Below is a small trained network, with its code and all its weights. Each question gives an input and a target symbol and asks what happens when units are switched off, that is, made to give their printed mean instead of their output.

import numpy as np


def w(rows, s, z=0):
    codes = np.array(rows[::2]) - 128.0
    scale = np.full(codes.shape[1], s)
    scale[-1] = z or s
    return codes * scale


def softmax(a):
    e = np.exp(a - a.max(-1, keepdims=True))
    return e / e.sum(-1, keepdims=True)


def log_softmax(a):
    a = a - a.max(-1, keepdims=True)
    return a - np.log(np.exp(a).sum(-1, keepdims=True))


def net(x, mask):
    ids = ['βγδεηθλμξπστψω'.index(c) for c in x.split()]
    T = len(ids)
    res = E[ids] + P[:T]
    u = 0
    for l in range(2):
        r = res
        for j in range(3):
            rows = slice(4 * j, 4 * j + 4)
            q, k, v = (r @ M[l][rows].T for M in (Q, K, V))
            z = softmax(np.where(np.tri(T) > 0, q @ k.T / 4**0.5, -1e9)) @ v
            o = O[l][rows]
            res = res + np.where(mask[u + j], z, o[:, -1]) @ o[:, :-1]
        u += 3
    return log_softmax(res[-1] @ U[:, :-1].T + U[:, -1])


Q, K, V, O = {}, {}, {}, {}
E = w([
[148,52,162,103,109,86,116],'β',
[129,89,119,77,108,84,136],'γ',
[126,176,90,114,105,107,181],'δ',
[133,166,191,135,119,127,132],'ε',
[192,91,197,75,138,40,128],'η',
[168,122,128,42,57,113,150],'θ',
[143,104,174,176,188,131,72],'λ',
[243,72,102,131,98,128,72],'μ',
[66,142,152,104,71,140,118],'ξ',
[120,93,70,73,184,194,75],'π',
[140,73,154,113,127,75,10],'σ',
[114,99,187,151,65,178,128],'τ',
[133,153,69,190,153,199,157],'ψ',
[79,110,154,59,193,91,96],'ω',
],0.014)
P = w([
[125,122,192,64,135,208,90],'0',
[107,132,100,83,107,116,70],'1',
[98,113,124,159,184,140,128],'2',
[111,85,141,153,85,178,103],'3',
[134,150,89,97,112,131,106],'4',
[120,104,157,153,157,180,120],'5',
[125,133,136,96,94,179,122],'6',
[131,134,155,92,151,171,141],'7',
[123,106,188,76,111,185,147],'8',
[152,154,169,7,124,142,158],'9',
[123,100,210,37,170,137,157],'10',
],0.016)
Q[0] = w([
[161,107,115,108,170,124,96],'L0H0',
[116,63,106,94,131,150,131],'L0H0',
[136,209,154,104,169,128,101],'L0H0',
[1,93,126,147,38,123,33],'L0H0',
[95,40,202,162,88,165,126],'L0H1',
[125,147,51,194,187,54,188],'L0H1',
[129,182,185,81,82,174,112],'L0H1',
[161,129,159,116,213,166,157],'L0H1',
[160,167,150,161,147,205,73],'L0H2',
[130,83,116,138,138,108,176],'L0H2',
[63,40,174,76,140,169,62],'L0H2',
[190,105,197,52,161,144,50],'L0H2',
],0.0098)
K[0] = w([
[130,124,189,156,44,161,121],'L0H0',
[81,130,189,147,146,109,123],'L0H0',
[121,133,85,158,69,168,100],'L0H0',
[133,86,128,158,166,161,72],'L0H0',
[216,243,54,113,233,94,211],'L0H1',
[71,101,94,122,127,67,36],'L0H1',
[170,69,212,105,200,229,131],'L0H1',
[184,223,73,66,155,106,110],'L0H1',
[240,159,140,117,107,154,168],'L0H2',
[156,175,49,121,122,143,62],'L0H2',
[187,170,254,58,123,153,75],'L0H2',
[172,102,242,61,113,223,100],'L0H2',
],0.0082)
V[0] = w([
[165,82,108,131,172,106,134],'L0H0',
[154,166,168,88,159,126,133],'L0H0',
[139,109,100,133,100,158,131],'L0H0',
[123,156,123,119,65,117,181],'L0H0',
[132,64,136,103,141,153,157],'L0H1',
[168,152,102,108,104,139,144],'L0H1',
[161,139,141,106,146,149,191],'L0H1',
[2,130,108,80,129,201,112],'L0H1',
[97,142,120,148,135,111,102],'L0H2',
[128,184,113,119,131,155,109],'L0H2',
[113,183,158,95,142,118,122],'L0H2',
[75,106,109,118,126,120,150],'L0H2',
],0.016)
O[0] = w([
[94,161,142,134,220,140,110,128],'L0H0',
[133,237,109,168,115,128,87,162],'L0H0',
[126,163,184,95,133,122,113,135],'L0H0',
[73,50,110,125,130,109,71,47],'L0H0',
[218,159,171,98,215,170,168,197],'L0H1',
[65,146,110,74,194,56,184,120],'L0H1',
[126,216,80,143,184,135,155,127],'L0H1',
[216,57,131,167,138,65,175,250],'L0H1',
[229,128,111,186,96,164,74,88],'L0H2',
[146,153,80,127,82,2,124,149],'L0H2',
[74,146,127,201,165,59,112,176],'L0H2',
[162,74,213,167,186,158,62,101],'L0H2',
],0.0078,0.014)
Q[1] = w([
[60,66,167,188,142,25,168],'L1H0',
[120,132,148,74,72,99,76],'L1H0',
[226,91,115,182,188,131,143],'L1H0',
[100,85,119,169,126,168,97],'L1H0',
[110,109,94,118,143,54,142],'L1H1',
[90,59,162,128,204,169,161],'L1H1',
[113,190,140,105,61,119,121],'L1H1',
[119,159,110,189,169,143,155],'L1H1',
[83,21,47,193,113,129,122],'L1H2',
[158,147,96,79,2,74,135],'L1H2',
[84,23,147,155,110,183,236],'L1H2',
[172,179,104,119,94,73,207],'L1H2',
],0.0068)
K[1] = w([
[134,193,92,125,107,83,127],'L1H0',
[100,132,139,193,80,158,137],'L1H0',
[98,103,156,108,118,157,126],'L1H0',
[126,171,2,249,116,61,112],'L1H0',
[194,159,146,104,96,90,93],'L1H1',
[156,174,120,90,182,97,106],'L1H1',
[85,153,99,106,112,101,168],'L1H1',
[115,143,134,129,140,140,109],'L1H1',
[80,93,36,195,101,157,109],'L1H2',
[82,104,162,86,174,165,197],'L1H2',
[82,123,65,135,250,71,99],'L1H2',
[179,209,112,233,143,148,75],'L1H2',
],0.0074)
V[1] = w([
[164,119,113,139,188,195,20],'L1H0',
[156,100,166,161,88,247,135],'L1H0',
[179,130,44,81,115,100,45],'L1H0',
[138,152,200,112,92,84,105],'L1H0',
[123,162,165,197,152,181,160],'L1H1',
[125,107,76,200,126,75,77],'L1H1',
[46,135,107,146,200,109,144],'L1H1',
[126,93,71,117,76,184,181],'L1H1',
[131,119,174,170,208,67,143],'L1H2',
[144,185,100,98,140,186,163],'L1H2',
[79,158,50,197,66,137,120],'L1H2',
[77,83,156,27,77,85,100],'L1H2',
],0.011)
O[1] = w([
[149,130,201,88,125,134,128,113],'L1H0',
[57,70,180,142,150,107,124,108],'L1H0',
[127,183,137,129,163,180,209,127],'L1H0',
[100,100,126,158,43,255,136,156],'L1H0',
[92,143,96,69,121,90,61,130],'L1H1',
[124,127,153,60,118,140,153,98],'L1H1',
[181,114,102,81,178,147,87,75],'L1H1',
[106,154,135,143,213,98,127,86],'L1H1',
[148,124,131,127,115,118,72,205],'L1H2',
[97,140,134,178,151,112,120,154],'L1H2',
[128,149,138,103,106,65,126,4],'L1H2',
[144,88,72,146,134,164,164,59],'L1H2',
],0.012,0.021)
U = w([
[151,135,65,112,88,241,38,1],'β',
[102,3,126,150,127,95,44,81],'γ',
[81,174,194,67,134,211,172,108],'δ',
[187,92,135,76,137,144,123,162],'ε',
[128,160,93,90,56,81,140,128],'η',
[180,133,143,189,75,145,77,208],'θ',
[132,15,88,154,62,79,100,94],'λ',
[164,67,155,78,82,206,166,48],'μ',
[101,164,163,137,107,31,119,105],'ξ',
[156,120,179,51,58,122,59,96],'π',
[99,127,51,141,73,78,7,123],'σ',
[244,102,201,130,177,61,156,162],'τ',
[149,76,128,118,112,156,83,210],'ψ',
[121,133,85,199,117,129,117,56],'ω',
],0.0058,0.01)

Each question gives the input, a string of symbols that net reads in full, and the target symbol t.
The units are the heads (4 rows each of Q, K, V and O). Each row of codes is followed by its name. A weight is (code - 128) times the scale printed after its matrix; where a second scale follows, it is the last column's (O and U).
mask holds one flag per head, layer by layer. A switched-off head (its flag False) gives its mean, the last column of its rows in O, instead of its output. The means were averaged over made-up inputs and are rounded, as every weight is.
A unit's drop is (log p(t) with every unit on - log p(t) with that unit switched off) / (log p(t) with every unit on - log p(t) with every unit switched off).
The circuit of an input: a set's keep is (log p(t) with only the set's units on - log p(t) with every unit switched off) / (log p(t) with every unit on - log p(t) with every unit switched off). Starting from all 6 units, units are removed one at a time, each time the one whose removal leaves the highest keep (on an exact tie, the one counted first), for as long as the keep stays at least 0.8.
units of the circuit, in order: the units of the circuit, biggest drop first
most important unit: the unit with the biggest drop
which heads matter: for each layer, one digit per head in row order, 1 if its drop is at least 0.15 and else 0, layers parted by /
drop of u: that unit's drop, to one decimal
input π ω β π ω δ π β τ μ, target γ: units of the circuit, in order -> L1H0, L0H2
input η ω ξ β ψ μ μ ε ξ η, target σ: units of the circuit, in order -> L1H0, L0H2, L0H1, L1H1
input μ π π τ τ π θ λ γ π ξ, target ω: units of the circuit, in order -> L0H2, L1H2, L1H1, L1H0
input β β π, target γ: which heads matter -> 011 / 110
input ω μ τ ω π σ π π ψ, target τ: units of the circuit, in order -> L1H0, L0H0, L0H1
input ω ω π π ψ, target π: units of the circuit, in order -> L0H2, L1H2, L1H1, L1H0
input μ σ σ μ π γ π π π ψ, target τ: which heads matter -> 000 / 110
input β π ξ ε λ, target γ: units of the circuit, in order -> L1H0, L0H2, L0H1
input σ β η, target δ: units of the circuit, in order -> L0H1, L1H0, L0H2
input ξ μ ω η, target μ: most important unit -> L1H1
input δ π β β μ π λ, target τ: which heads matter -> 100 / 110
input θ π ω ψ π ω ξ δ π η ψ, target β: units of the circuit, in order -> L1H0, L0H1, L1H1
input μ β ξ, target ω: units of the circuit, in order -> L0H2, L1H2, L1H1, L0H1
input σ ω ψ τ π σ μ π η μ, target δ: units of the circuit, in order -> L0H1, L1H0
input ξ σ γ, target μ: units of the circuit, in order -> L1H1, L1H2, L0H1, L0H0
input ω β σ σ β, target π: most important unit -> L0H2
input ε ω π π δ, target τ: units of the circuit, in order -> L0H1, L1H1, L1H2, L0H2
input γ σ π π π ε, target τ: which heads matter -> 100 / 100
input μ β π β π τ μ μ, target ω: which heads matter -> 011 / 011
input π π β π π λ, target τ: units of the circuit, in order -> L1H0
input π π π ω μ π π, target τ: which heads matter -> 010 / 100
input ξ ω τ, target μ: drop of L1H0 -> 0.2
input π ε μ π π π μ, target τ: drop of L0H2 -> -0.1
input μ π μ π π θ π π, target ω: drop of L1H1 -> 0.4
input δ η η, target β: drop of L1H0 -> 0.4
